Here is a tiny trained network, its code and every weight. The questions are about switching its units off for an input and a target symbol, where a switched-off unit gives its printed mean instead of its output.

import numpy as np


def w(rows, s, z=0):
    codes = np.array(rows[::2]) - 128.0
    scale = np.full(codes.shape[1], s)
    scale[-1] = z or s
    return codes * scale


def norm(h):
    return h / np.sqrt((h * h).mean(-1, keepdims=True) + 1e-5)


def f(y):
    return np.maximum(y, 0)


def softmax(a):
    e = np.exp(a - a.max(-1, keepdims=True))
    return e / e.sum(-1, keepdims=True)


def log_softmax(a):
    a = a - a.max(-1, keepdims=True)
    return a - np.log(np.exp(a).sum(-1, keepdims=True))


def net(x, mask):
    ids = ['ΓΔΛΠΨΩαβεζθμξστφ'.index(c) for c in x.split()]
    T = len(ids)
    res = E[ids] + P[:T]
    r = norm(res)
    for j in range(3):
        rows = slice(2 * j, 2 * j + 2)
        q, k, v = (r @ M[0][rows].T for M in (Q, K, V))
        z = softmax(np.where(np.tri(T) > 0, q @ k.T / 2**0.5, -1e9)) @ v
        o = O[0][rows]
        res = res + np.where(mask[j], z, o[:, -1]) @ o[:, :-1]
    y = f(norm(res) @ A[0][:, :-1].T + A[0][:, -1])
    res = res + np.where(mask[3:27], y, B[0][:, -1]) @ B[0][:, :-1]
    return log_softmax(norm(res)[-1] @ U[:, :-1].T + U[:, -1])


Q, K, V, O, A, B = {}, {}, {}, {}, {}, {}
E = w([
[136,71,76,137,107,99,102,131,107],'Γ',
[100,115,148,114,139,151,183,121,105],'Δ',
[203,88,104,110,141,144,170,112,186],'Λ',
[79,119,146,29,68,132,132,79,190],'Π',
[124,125,133,136,180,132,154,127,81],'Ψ',
[108,117,180,143,104,119,105,182,137],'Ω',
[147,120,148,187,85,135,102,69,91],'α',
[172,73,254,71,198,55,118,60,143],'β',
[119,161,158,117,119,82,120,138,125],'ε',
[146,129,173,170,121,65,142,139,157],'ζ',
[87,101,158,108,192,108,167,104,122],'θ',
[141,149,165,133,76,153,167,113,139],'μ',
[155,89,153,124,151,194,40,136,161],'ξ',
[86,108,110,111,157,115,160,128,117],'σ',
[175,143,139,148,104,127,130,212,128],'τ',
[116,130,121,103,184,132,171,129,119],'φ',
],0.016)
P = w([
[228,57,255,13,115,89,86,93,67],'0',
[163,96,207,89,131,81,129,126,105],'1',
[143,100,192,101,150,98,130,136,114],'2',
[122,103,177,118,149,99,141,143,126],'3',
[106,110,161,136,138,108,146,149,132],'4',
[98,117,144,153,141,114,146,152,138],'5',
[92,120,129,169,150,115,147,159,152],'6',
[88,126,109,188,151,123,155,162,159],'7',
[79,129,104,186,135,126,154,172,161],'8',
],0.0074)
Q[0] = w([
[92,117,54,100,189,233,136,70,101],'head 0',
[234,102,136,130,27,164,15,123,230],'head 0',
[162,52,112,56,76,110,139,136,255],'head 1',
[112,163,29,78,219,151,106,79,118],'head 1',
[204,174,99,95,86,129,52,65,170],'head 2',
[89,77,55,107,132,127,126,63,34],'head 2',
],0.0076)
K[0] = w([
[237,113,135,13,98,136,75,76,101],'head 0',
[122,159,248,24,148,37,153,165,82],'head 0',
[126,197,200,59,98,70,177,163,101],'head 1',
[170,116,132,30,146,107,1,202,90],'head 1',
[124,191,211,29,151,101,142,161,172],'head 2',
[123,127,161,73,122,85,61,28,114],'head 2',
],0.007)
V[0] = w([
[113,81,168,164,170,217,49,158,174],'head 0',
[226,21,128,166,158,144,197,110,219],'head 0',
[84,99,79,92,172,83,100,185,102],'head 1',
[112,188,140,204,134,127,104,110,2],'head 1',
[155,156,87,119,161,146,221,220,139],'head 2',
[66,250,206,151,139,173,185,76,141],'head 2',
],0.0059)
O[0] = w([
[129,104,191,103,159,156,36,125,172,105],'head 0',
[184,119,131,245,151,81,110,85,179,123],'head 0',
[101,51,81,125,172,92,100,186,116,87],'head 1',
[166,174,136,169,123,129,62,116,41,159],'head 1',
[253,112,193,88,117,115,133,202,94,154],'head 2',
[89,26,191,160,190,152,196,116,97,3],'head 2',
],0.0062,0.0022)
A[0] = w([
[157,120,131,250,134,148,108,118,195,90],'neuron 0',
[139,159,127,79,111,96,104,72,119,99],'neuron 1',
[119,90,73,104,147,76,109,176,144,80],'neuron 2',
[72,141,105,119,71,194,145,206,66,107],'neuron 3',
[103,164,37,97,166,165,127,109,152,69],'neuron 4',
[133,160,130,113,86,164,156,110,209,112],'neuron 5',
[158,166,14,108,155,165,142,131,144,57],'neuron 6',
[107,105,127,64,119,162,119,95,80,122],'neuron 7',
[102,120,192,175,106,141,76,164,190,111],'neuron 8',
[156,141,166,111,111,86,140,123,135,109],'neuron 9',
[72,150,53,130,215,254,146,47,103,1],'neuron 10',
[141,129,175,150,91,162,193,124,154,82],'neuron 11',
[150,83,112,122,193,244,48,116,177,97],'neuron 12',
[129,22,73,116,90,116,122,113,96,85],'neuron 13',
[147,106,143,146,163,121,80,166,35,35],'neuron 14',
[150,150,121,177,90,192,93,131,66,120],'neuron 15',
[217,127,72,65,192,180,192,103,153,57],'neuron 16',
[75,110,116,141,152,140,94,55,143,131],'neuron 17',
[69,114,103,42,96,187,140,98,159,41],'neuron 18',
[116,189,53,132,151,167,146,133,84,79],'neuron 19',
[130,77,168,115,90,205,179,123,99,75],'neuron 20',
[86,147,122,99,117,150,50,119,122,74],'neuron 21',
[117,28,85,125,162,145,167,117,104,122],'neuron 22',
[155,98,144,130,56,130,90,91,164,96],'neuron 23',
],0.0091,0.0095)
B[0] = w([
[97,196,115,152,136,98,137,157,135,172],'neuron 0',
[91,153,95,118,105,111,148,142,119,170],'neuron 1',
[106,102,100,146,71,155,118,126,114,163],'neuron 2',
[82,178,123,95,130,75,147,109,129,175],'neuron 3',
[100,148,171,111,134,122,171,152,73,138],'neuron 4',
[145,114,95,111,147,144,128,119,107,155],'neuron 5',
[72,179,173,92,154,87,203,186,90,140],'neuron 6',
[126,138,115,178,136,113,147,165,145,158],'neuron 7',
[97,165,92,143,158,141,120,169,115,254],'neuron 8',
[114,120,93,134,140,167,147,136,120,226],'neuron 9',
[129,12,71,203,67,157,191,182,117,137],'neuron 10',
[129,155,109,121,158,180,137,131,107,164],'neuron 11',
[36,125,158,112,176,190,51,209,132,152],'neuron 12',
[153,182,91,119,134,138,68,107,183,146],'neuron 13',
[138,113,62,133,173,133,130,140,77,153],'neuron 14',
[97,130,166,146,110,86,88,147,114,164],'neuron 15',
[107,82,60,79,166,151,189,197,180,141],'neuron 16',
[166,118,163,117,114,129,124,156,96,162],'neuron 17',
[131,146,219,187,61,130,129,162,208,136],'neuron 18',
[110,113,140,87,99,97,160,131,120,137],'neuron 19',
[122,171,127,149,135,182,157,111,112,149],'neuron 20',
[94,117,117,133,145,157,107,124,125,147],'neuron 21',
[172,149,113,113,84,139,67,91,150,178],'neuron 22',
[137,98,138,146,155,181,134,122,143,161],'neuron 23',
],0.011,0.0051)
U = w([
[66,184,121,47,121,56,186,135,80,142],'Γ',
[158,181,136,120,140,234,177,70,96,157],'Δ',
[147,175,105,231,195,62,173,107,216,99],'Λ',
[127,94,127,141,116,122,128,126,135,76],'Π',
[169,101,59,144,224,109,99,117,12,98],'Ψ',
[107,103,214,116,44,139,161,128,230,108],'Ω',
[100,9,93,204,68,138,174,147,102,118],'α',
[136,103,143,135,149,115,145,132,123,75],'β',
[132,158,217,194,73,117,67,75,58,95],'ε',
[129,127,132,132,143,134,124,118,137,67],'ζ',
[148,89,199,74,181,70,112,64,162,253],'θ',
[138,88,123,137,119,109,129,131,121,81],'μ',
[62,132,161,113,185,196,38,184,135,138],'ξ',
[167,154,43,115,83,121,47,73,177,197],'σ',
[254,156,173,96,90,124,107,207,113,128],'τ',
[155,73,51,67,195,153,192,136,211,131],'φ',
],0.0076,0.0045)

Each question gives the input, a string of symbols that net reads in full, and the target symbol t.
The units are the heads (2 rows each of Q, K, V and O) and the neurons (one row each of A and B). Each row of codes is followed by its name. A weight is (code - 128) times the scale printed after its matrix; where a second scale follows, it is the last column's (O, A, B and U).
mask holds one flag per unit, heads first, then neurons. A switched-off unit (its flag False) gives its mean, the last column of its rows in O or B, instead of its output. The means were averaged over made-up inputs and are rounded, as every weight is.
A unit's drop is (log p(t) with every unit on - log p(t) with that unit switched off) / (log p(t) with every unit on - log p(t) with every unit switched off).
The circuit of an input: a set's keep is (log p(t) with only the set's units on - log p(t) with every unit switched off) / (log p(t) with every unit on - log p(t) with every unit switched off). Starting from the 12 units with the biggest drops (on a tie, the unit counted first), units are removed one at a time, each time the one whose removal leaves the highest keep (on an exact tie, the one counted first), for as long as the keep stays at least 0.8.
circuit, biggest first: the units of the circuit, biggest drop first
k most important neurons: the k neurons with the biggest drops, biggest first
heads that matter: for each layer, one digit per head in row order, 1 if its drop is at least 0.15 and else 0, layers parted by /
drop when u is switched off: that unit's drop, to one decimal
input ζ ε ε Γ Γ β σ, target Γ: circuit, biggest first => (head 2; neuron 6; neuron 4)
input Ψ Ω ε σ θ φ, target φ: heads that matter => 001
input Γ ζ ζ ε Λ ε ξ Δ Δ, target ξ: circuit, biggest first => (head 0; neuron 12)
input Ψ ε ε Λ Δ β Ω τ, target τ: circuit, biggest first => (head 2)
input Γ Ψ ε Ψ, target Γ: circuit, biggest first => (head 2; neuron 19)
input ζ ε Ω ε μ ε, target Δ: heads that matter => 011
input ε ε ε ε Ψ Ω ε, target Ψ: circuit, biggest first => (head 1; neuron 14; head 2)
input α ζ φ, target α: heads that matter => 001
input ε ε ε ε Ω ε, target ξ: circuit, biggest first => (head 0; neuron 21)
input τ ε α Π ε τ σ ζ Δ, target α: circuit, biggest first => (head 2; neuron 10)
input Ψ ζ ξ ξ σ Ω Ψ φ, target ξ: circuit, biggest first => (head 0; neuron 12)
input μ τ Ω ε ε Ω ε Π, target Ω: heads that matter => 000
input τ τ ε ε ε ε ε ε, target Γ: circuit, biggest first => (head 0; neuron 3)
input Λ Ω ε θ σ Π Π θ μ, target Δ: heads that matter => 000
input τ ε ε ε Ψ Λ θ θ, target Λ: heads that matter => 100
input ξ σ ε Ω Π μ Δ, target ξ: circuit, biggest first => (head 0)
input τ Ω ε ξ ζ θ, target ξ: heads that matter => 100
input ε Γ Ω ε α μ φ, target α: heads that matter => 001
input Ω ε ε τ φ ε Δ, target Δ: circuit, biggest first => (neuron 22; neuron 20; head 2)
input Γ σ β Ω ε μ Ω ε α, target ε: circuit, biggest first => (head 1; neuron 15)
input ε τ Γ ε Γ, target Γ: 2 most important neurons => (neuron 6; neuron 4)
input ζ ε ε ε Ψ Γ, target σ: circuit, biggest first => (neuron 13)
input μ Ω ε α τ ε α Ψ, target α: circuit, biggest first => (neuron 10; head 2)
input ζ σ φ ε ε ε Ω Ω α, target ε: 2 most important neurons => (neuron 15; neuron 8)
input Ω τ ε Ω Ω ε Ψ, target Ψ: heads that matter => 000
input ε α Ω α ε, target ε: drop when head 2 is switched off => 0.1
input Ω σ Λ σ μ ε τ σ, target Λ: drop when head 0 is switched off => 2.1
input Ω Ω ε τ ε θ ε Ψ, target Ψ: drop when neuron 14 is switched off => 0.4
input Λ Λ β σ Ψ, target Λ: drop when head 0 is switched off => 1.4
input ζ ε θ Ψ Ψ Λ Δ, target Λ: most important neuron => (neuron 0)
